Below is a small trained network, with its code and all its weights. Each question gives an input and a class and asks what happens when units are switched off, that is, made to give their printed mean instead of their output.

import numpy as np


def w(rows, s, z=0):
    codes = np.array(rows[::2]) - 128.0
    scale = np.full(codes.shape[1], s)
    scale[-1] = z or s
    return codes * scale


def f(y):
    return np.maximum(y, 0)


def log_softmax(a):
    a = a - a.max(-1, keepdims=True)
    return a - np.log(np.exp(a).sum(-1, keepdims=True))


def net(x, mask):
    res = np.array(x, float).reshape(1, 8) / 4 @ E
    y = f(res @ A[0][:, :-1].T + A[0][:, -1])
    res = res + np.where(mask, y, B[0][:, -1]) @ B[0][:, :-1]
    return log_softmax(res[-1] @ U[:, :-1].T + U[:, -1])


A, B = {}, {}
E = w([
[144,54,152,73,35,211],'x0',
[127,138,124,166,40,94],'x1',
[43,27,218,97,182,115],'x2',
[247,185,255,91,84,102],'x3',
[122,190,114,155,58,22],'x4',
[179,198,61,50,212,6],'x5',
[159,32,184,170,118,162],'x6',
[52,160,133,113,68,176],'x7',
],0.0059)
A[0] = w([
[170,147,111,128,120,116,210],'N0',
[75,165,170,88,118,151,156],'N1',
[137,154,137,130,126,106,141],'N2',
[64,128,57,85,161,96,105],'N3',
[158,118,204,94,116,69,187],'N4',
[138,119,81,101,73,103,108],'N5',
[114,115,114,92,129,44,159],'N6',
[131,149,228,172,96,167,172],'N7',
[173,108,66,140,66,152,138],'N8',
[137,117,219,105,124,86,103],'N9',
[110,150,112,246,97,96,139],'N10',
[125,78,157,25,136,126,64],'N11',
[165,65,99,180,161,188,207],'N12',
[160,209,130,98,129,172,251],'N13',
[163,179,190,154,156,74,230],'N14',
[86,150,99,193,144,85,196],'N15',
[177,111,68,124,57,145,140],'N16',
[148,88,89,140,176,71,128],'N17',
[45,135,83,62,160,88,112],'N18',
],0.012,0.0026)
B[0] = w([
[156,159,82,150,148,170,189],'N0',
[156,139,151,84,88,209,182],'N1',
[154,151,101,130,150,137,165],'N2',
[53,146,161,30,171,118,222],'N3',
[121,168,52,180,91,40,215],'N4',
[138,201,172,80,113,118,176],'N5',
[104,170,70,69,122,92,191],'N6',
[139,64,28,125,30,132,254],'N7',
[80,119,176,53,68,134,200],'N8',
[118,142,61,138,55,37,202],'N9',
[165,174,174,252,71,151,222],'N10',
[127,153,134,228,97,153,198],'N11',
[150,43,139,139,203,209,246],'N12',
[219,103,123,161,158,240,217],'N13',
[189,110,55,154,161,100,229],'N14',
[60,197,79,192,188,175,220],'N15',
[64,184,144,40,55,134,203],'N16',
[41,57,101,125,161,190,197],'N17',
[88,197,166,25,118,144,219],'N18',
],0.012,0.0081)
U = w([
[62,158,167,88,195,114,151],'0',
[130,116,90,251,211,135,126],'1',
[113,25,81,38,97,254,248],'2',
[120,156,169,201,37,96,72],'3',
[188,135,118,229,129,209,216],'4',
[141,15,60,147,96,46,60],'5',
[178,8,160,129,245,150,37],'6',
[158,136,58,68,134,127,5],'7',
],0.0067,0.0024)

Each question gives the input, the list of numbers given to net, and the class t.
The units are the neurons (one row each of A and B). Each row of codes is followed by its name. A weight is (code - 128) times the scale printed after its matrix; where a second scale follows, it is the last column's (A, B and U).
mask holds one flag per neuron, in row order. A switched-off neuron (its flag False) gives its mean, the last column of its row in B, instead of its output. The means were averaged over made-up inputs and are rounded, as every weight is.
A unit's drop is (log p(t) with every unit on - log p(t) with that unit switched off) / (log p(t) with every unit on - log p(t) with every unit switched off).
The circuit of an input: a set's keep is (log p(t) with only the set's units on - log p(t) with every unit switched off) / (log p(t) with every unit on - log p(t) with every unit switched off). Starting from the 12 units with the biggest drops (on a tie, the unit counted first), units are removed one at a time, each time the one whose removal leaves the highest keep (on an exact tie, the one counted first), for as long as the keep stays at least 0.8.
circuit, biggest first: the units of the circuit, biggest drop first
most important unit: the unit with the biggest drop
top k neurons: the k neurons with the biggest drops, biggest first
drop of u: that unit's drop, to one decimal
input [4,-7,6,-8,-5,-3,5,0], class 6: most important unit -> N12
input [-2,0,-5,1,4,-7,5,0], class 3: circuit, biggest first -> N10, N8
input [2,8,-5,-1,3,5,8,8], class 3: circuit, biggest first -> N10, N12
input [-1,-5,2,-6,-5,2,-4,4], class 0: circuit, biggest first -> N7, N3
input [5,-7,6,6,3,8,-2,-8], class 5: circuit, biggest first -> N9, N4
input [5,-6,-2,5,5,2,3,3], class 3: top 2 neurons -> N12, N4
input [-5,6,8,2,-8,4,1,7], class 3: circuit, biggest first -> N12, N11
input [-2,7,7,-7,6,-3,8,1], class 1: circuit, biggest first -> N15, N16
input [2,3,-7,8,5,-5,7,2], class 3: circuit, biggest first -> N10, N16
input [-2,8,2,8,1,7,0,-1], class 5: circuit, biggest first -> N4, N14
input [0,6,1,0,-1,7,-2,7], class 0: circuit, biggest first -> N7, N3
input [-7,2,-5,2,4,3,0,4], class 1: top 2 neurons -> N15, N14
input [-2,7,-8,-4,4,-3,-5,8], class 3: top 3 neurons -> N10, N16, N8
input [0,4,-7,3,5,1,-3,1], class 4: most important unit -> N13
input [-4,5,6,1,7,-1,1,-5], class 1: top 2 neurons -> N15, N10
input [4,7,-4,7,-2,5,8,6], class 3: top 4 neurons -> N4, N12, N16, N17
input [2,4,1,5,8,0,6,-4], class 5: top 2 neurons -> N14, N7
input [7,4,0,8,0,4,1,4], class 3: drop of N12 -> 0.2
input [-2,-5,-3,-4,-6,3,5,-5], class 6: drop of N7 -> 0.2
input [-4,2,-3,-3,8,8,2,5], class 0: most important unit -> N3
input [-2,-6,8,8,-5,8,-7,8], class 7: drop of N18 -> 0.1
input [-4,-1,7,-7,3,4,-4,1], class 0: drop of N5 -> 0.0
